Here is a tiny trained network, its code and every weight. The questions are about switching its units off for an input and a target symbol, where a switched-off unit gives its printed mean instead of its output.

import numpy as np


def w(rows, s, z=0):
    codes = np.array(rows[::2]) - 128.0
    scale = np.full(codes.shape[1], s)
    scale[-1] = z or s
    return codes * scale


def f(y):
    return np.maximum(y, 0)


def softmax(a):
    e = np.exp(a - a.max(-1, keepdims=True))
    return e / e.sum(-1, keepdims=True)


def log_softmax(a):
    a = a - a.max(-1, keepdims=True)
    return a - np.log(np.exp(a).sum(-1, keepdims=True))


def net(x, mask):
    ids = ['αβγδεζηθλμξπστφω'.index(c) for c in x.split()]
    T = len(ids)
    res = E[ids] + P[:T]
    u = 0
    for l in range(2):
        r = res
        for j in range(3):
            rows = slice(2 * j, 2 * j + 2)
            q, k, v = (r @ M[l][rows].T for M in (Q, K, V))
            z = softmax(np.where(np.tri(T) > 0, q @ k.T / 2**0.5, -1e9)) @ v
            o = O[l][rows]
            res = res + np.where(mask[u + j], z, o[:, -1]) @ o[:, :-1]
        u += 3
        y = f(res @ A[l][:, :-1].T + A[l][:, -1])
        res = res + np.where(mask[u : u + 8], y, B[l][:, -1]) @ B[l][:, :-1]
        u += 8
    return log_softmax(res[-1] @ U[:, :-1].T + U[:, -1])


Q, K, V, O, A, B = {}, {}, {}, {}, {}, {}
E = w([
[138,125,129,168,210],'α',
[136,130,87,127,123],'β',
[138,109,108,118,119],'γ',
[167,221,70,156,2],'δ',
[131,115,45,146,135],'ε',
[128,124,54,130,130],'ζ',
[116,205,137,191,134],'η',
[160,81,89,144,163],'θ',
[148,136,210,156,170],'λ',
[173,42,123,159,78],'μ',
[75,222,84,141,146],'ξ',
[130,146,188,152,175],'π',
[83,127,147,116,181],'σ',
[101,161,138,159,171],'τ',
[180,190,131,67,81],'φ',
[67,116,81,158,12],'ω',
],0.018)
P = w([
[114,115,126,254,146],'0',
[126,153,108,203,129],'1',
[121,159,110,168,109],'2',
[123,126,133,150,99],'3',
[120,104,146,129,95],'4',
[114,95,149,108,89],'5',
[103,83,146,90,83],'6',
[107,78,148,83,83],'7',
[93,79,145,70,74],'8',
],0.0085)
Q[0] = w([
[154,35,145,95,207],'L0H1',
[64,107,99,144,90],'L0H1',
[116,76,164,144,201],'L0H2',
[254,7,35,73,91],'L0H2',
[152,130,110,59,116],'L0H3',
[175,78,110,124,216],'L0H3',
],0.0084)
K[0] = w([
[97,138,124,174,193],'L0H1',
[105,130,58,94,75],'L0H1',
[60,178,211,150,140],'L0H2',
[184,39,183,2,53],'L0H2',
[156,118,113,118,77],'L0H3',
[4,115,215,51,95],'L0H3',
],0.0076)
V[0] = w([
[112,118,194,89,119],'L0H1',
[51,148,32,114,85],'L0H1',
[2,185,123,167,117],'L0H2',
[142,100,113,177,184],'L0H2',
[53,146,239,122,100],'L0H3',
[209,157,104,116,101],'L0H3',
],0.007)
O[0] = w([
[176,183,244,75,81,5],'L0H1',
[166,117,149,254,142,128],'L0H1',
[48,118,249,199,112,198],'L0H2',
[22,201,49,129,146,253],'L0H2',
[83,163,161,111,28,62],'L0H3',
[94,143,60,43,167,122],'L0H3',
],0.0043,0.0023)
A[0] = w([
[110,107,188,120,222,126],'L0N1',
[164,177,59,53,231,68],'L0N2',
[162,71,1,88,147,48],'L0N3',
[8,182,113,39,170,73],'L0N4',
[133,184,147,204,102,5],'L0N5',
[69,170,113,162,204,223],'L0N6',
[159,192,77,53,94,253],'L0N7',
[81,49,171,209,131,54],'L0N8',
],0.0071,0.0046)
B[0] = w([
[182,170,156,182,218,184],'L0N1',
[254,79,115,154,68,147],'L0N2',
[152,25,214,140,155,185],'L0N3',
[157,95,198,221,180,146],'L0N4',
[206,122,82,151,179,150],'L0N5',
[83,103,149,158,158,254],'L0N6',
[212,104,103,100,189,198],'L0N7',
[178,146,41,197,120,168],'L0N8',
],0.0081,0.0063)
Q[1] = w([
[183,8,122,111,138],'L1H1',
[81,132,182,96,125],'L1H1',
[74,115,118,111,165],'L1H2',
[166,93,121,130,156],'L1H2',
[101,135,127,167,140],'L1H3',
[128,192,174,110,149],'L1H3',
],0.015)
K[1] = w([
[97,50,32,3,15],'L1H1',
[161,124,242,176,187],'L1H1',
[119,142,156,192,223],'L1H2',
[163,103,223,52,178],'L1H2',
[69,170,162,100,209],'L1H3',
[96,168,3,134,176],'L1H3',
],0.0077)
V[1] = w([
[193,170,180,95,254],'L1H1',
[129,26,81,143,141],'L1H1',
[47,114,133,157,194],'L1H2',
[186,201,142,119,125],'L1H2',
[151,65,110,86,119],'L1H3',
[172,160,225,160,123],'L1H3',
],0.008)
O[1] = w([
[219,23,230,157,222,204],'L1H1',
[145,139,81,253,96,253],'L1H1',
[44,9,121,143,83,236],'L1H2',
[134,194,100,53,140,103],'L1H2',
[151,160,168,217,125,62],'L1H3',
[154,134,66,89,223,179],'L1H3',
],0.0055,0.0054)
A[1] = w([
[149,151,217,55,142,35],'L1N1',
[66,74,196,94,188,137],'L1N2',
[154,144,140,89,77,121],'L1N3',
[113,142,127,154,207,87],'L1N4',
[175,37,126,110,159,120],'L1N5',
[27,146,158,127,183,167],'L1N6',
[140,183,109,83,138,254],'L1N7',
[2,125,78,138,109,154],'L1N8',
],0.0098,0.0057)
B[1] = w([
[87,60,153,176,1,158],'L1N1',
[80,194,110,161,31,247],'L1N2',
[94,99,182,115,169,143],'L1N3',
[173,146,109,119,199,207],'L1N4',
[106,107,98,58,177,252],'L1N5',
[254,185,134,218,84,215],'L1N6',
[31,133,140,108,148,164],'L1N7',
[86,168,190,13,124,201],'L1N8',
],0.0067,0.011)
U = w([
[129,228,212,200,210,160],'α',
[102,164,226,156,55,197],'β',
[101,101,211,113,14,158],'γ',
[207,236,45,104,80,90],'δ',
[40,97,119,139,116,2],'ε',
[59,104,114,119,114,82],'ζ',
[110,139,104,100,107,72],'η',
[150,64,109,130,132,33],'θ',
[119,118,72,62,142,170],'λ',
[232,105,59,149,4,54],'μ',
[105,106,113,94,110,106],'ξ',
[111,109,85,65,122,160],'π',
[87,98,119,77,100,150],'σ',
[100,104,105,82,108,122],'τ',
[170,160,209,2,215,159],'φ',
[47,204,135,57,75,163],'ω',
],0.0085,0.0064)

Each question gives the input, a string of symbols that net reads in full, and the target symbol t.
The units are the heads (2 rows each of Q, K, V and O) and the neurons (one row each of A and B). Each row of codes is followed by its name. A weight is (code - 128) times the scale printed after its matrix; where a second scale follows, it is the last column's (O, A, B and U).
mask holds one flag per unit, layer by layer, with each layer's heads first. A switched-off unit (its flag False) gives its mean, the last column of its rows in O or B, instead of its output. The means were averaged over made-up inputs and are rounded, as every weight is.
A unit's drop is (log p(t) with every unit on - log p(t) with that unit switched off) / (log p(t) with every unit on - log p(t) with every unit switched off).
The circuit of an input: a set's keep is (log p(t) with only the set's units on - log p(t) with every unit switched off) / (log p(t) with every unit on - log p(t) with every unit switched off). Starting from the 12 units with the biggest drops (on a tie, the unit counted first), units are removed one at a time, each time the one whose removal leaves the highest keep (on an exact tie, the one counted first), for as long as the keep stays at least 0.8.
units of the circuit, in order: the units of the circuit, biggest drop first
unit that matters most: the unit with the biggest drop
top k neurons: the k neurons with the biggest drops, biggest first
top k neurons in layer l: the k neurons of layer l with the biggest drops, biggest first
heads that matter: for each layer, one digit per head in row order, 1 if its drop is at least 0.15 and else 0, layers parted by /
input λ σ λ λ φ ξ σ, target β: unit that matters most : L1N2
input τ α ζ λ μ ε β, target μ: units of the circuit, in order : [L0H2 L1H1 L1N8 L0N3]
input λ η σ μ γ φ η ζ, target φ: top 2 neurons : [L0N3 L0N7]
input τ φ ε, target φ: heads that matter : 010 / 110
input τ λ ε φ α λ ξ, target α: top 3 neurons : [L0N4 L1N6 L1N4]
input ξ ξ φ γ, target φ: heads that matter : 010 / 110
input δ φ φ π ζ μ λ λ, target β: top 2 neurons : [L1N1 L0N7]
input ε μ μ φ θ, target φ: top 3 neurons in layer 0 : [L0N3 L0N7 L0N2]
input π η ω γ, target ω: units of the circuit, in order : [L1H1 L1N8]
input δ ε ζ λ ε λ μ λ θ, target μ: heads that matter : 010 / 101
input ω ζ ε α θ σ, target α: units of the circuit, in order : [L0N1 L0N4]
input π γ α φ φ λ ω β, target ω: top 2 neurons : [L1N7 L0N1]
input λ α μ δ δ μ λ ζ, target μ: units of the circuit, in order : [L0H2 L0N2 L1N8]
input θ θ ε, target θ: unit that matters most : L0N3
input λ ξ α θ φ β, target φ: top 2 neurons in layer 0 : [L0N7 L0N6]
input φ φ ε α ξ β ζ φ, target φ: units of the circuit, in order : [L0N7 L1N2]
input ε π θ τ λ φ λ π, target β: top 3 neurons : [L1N2 L1N1 L0N7]
input σ λ σ α π π, target β: top 4 neurons : [L1N2 L0N7 L1N6 L1N1]
input φ β δ α λ ε ω θ φ, target ω: units of the circuit, in order : [L1H1 L1N7 L1N6 L0N7]
input π τ λ π λ γ α λ, target γ: top 2 neurons : [L1N1 L1N2]
input ω θ ζ η θ φ γ, target φ: unit that matters most : L0H2
input φ ω τ ζ, target ω: top 4 neurons : [L1N8 L0N1 L0N7 L1N6]
input φ δ π θ ζ π β β μ, target μ: top 4 neurons : [L1N8 L0N6 L0N1 L1N7]
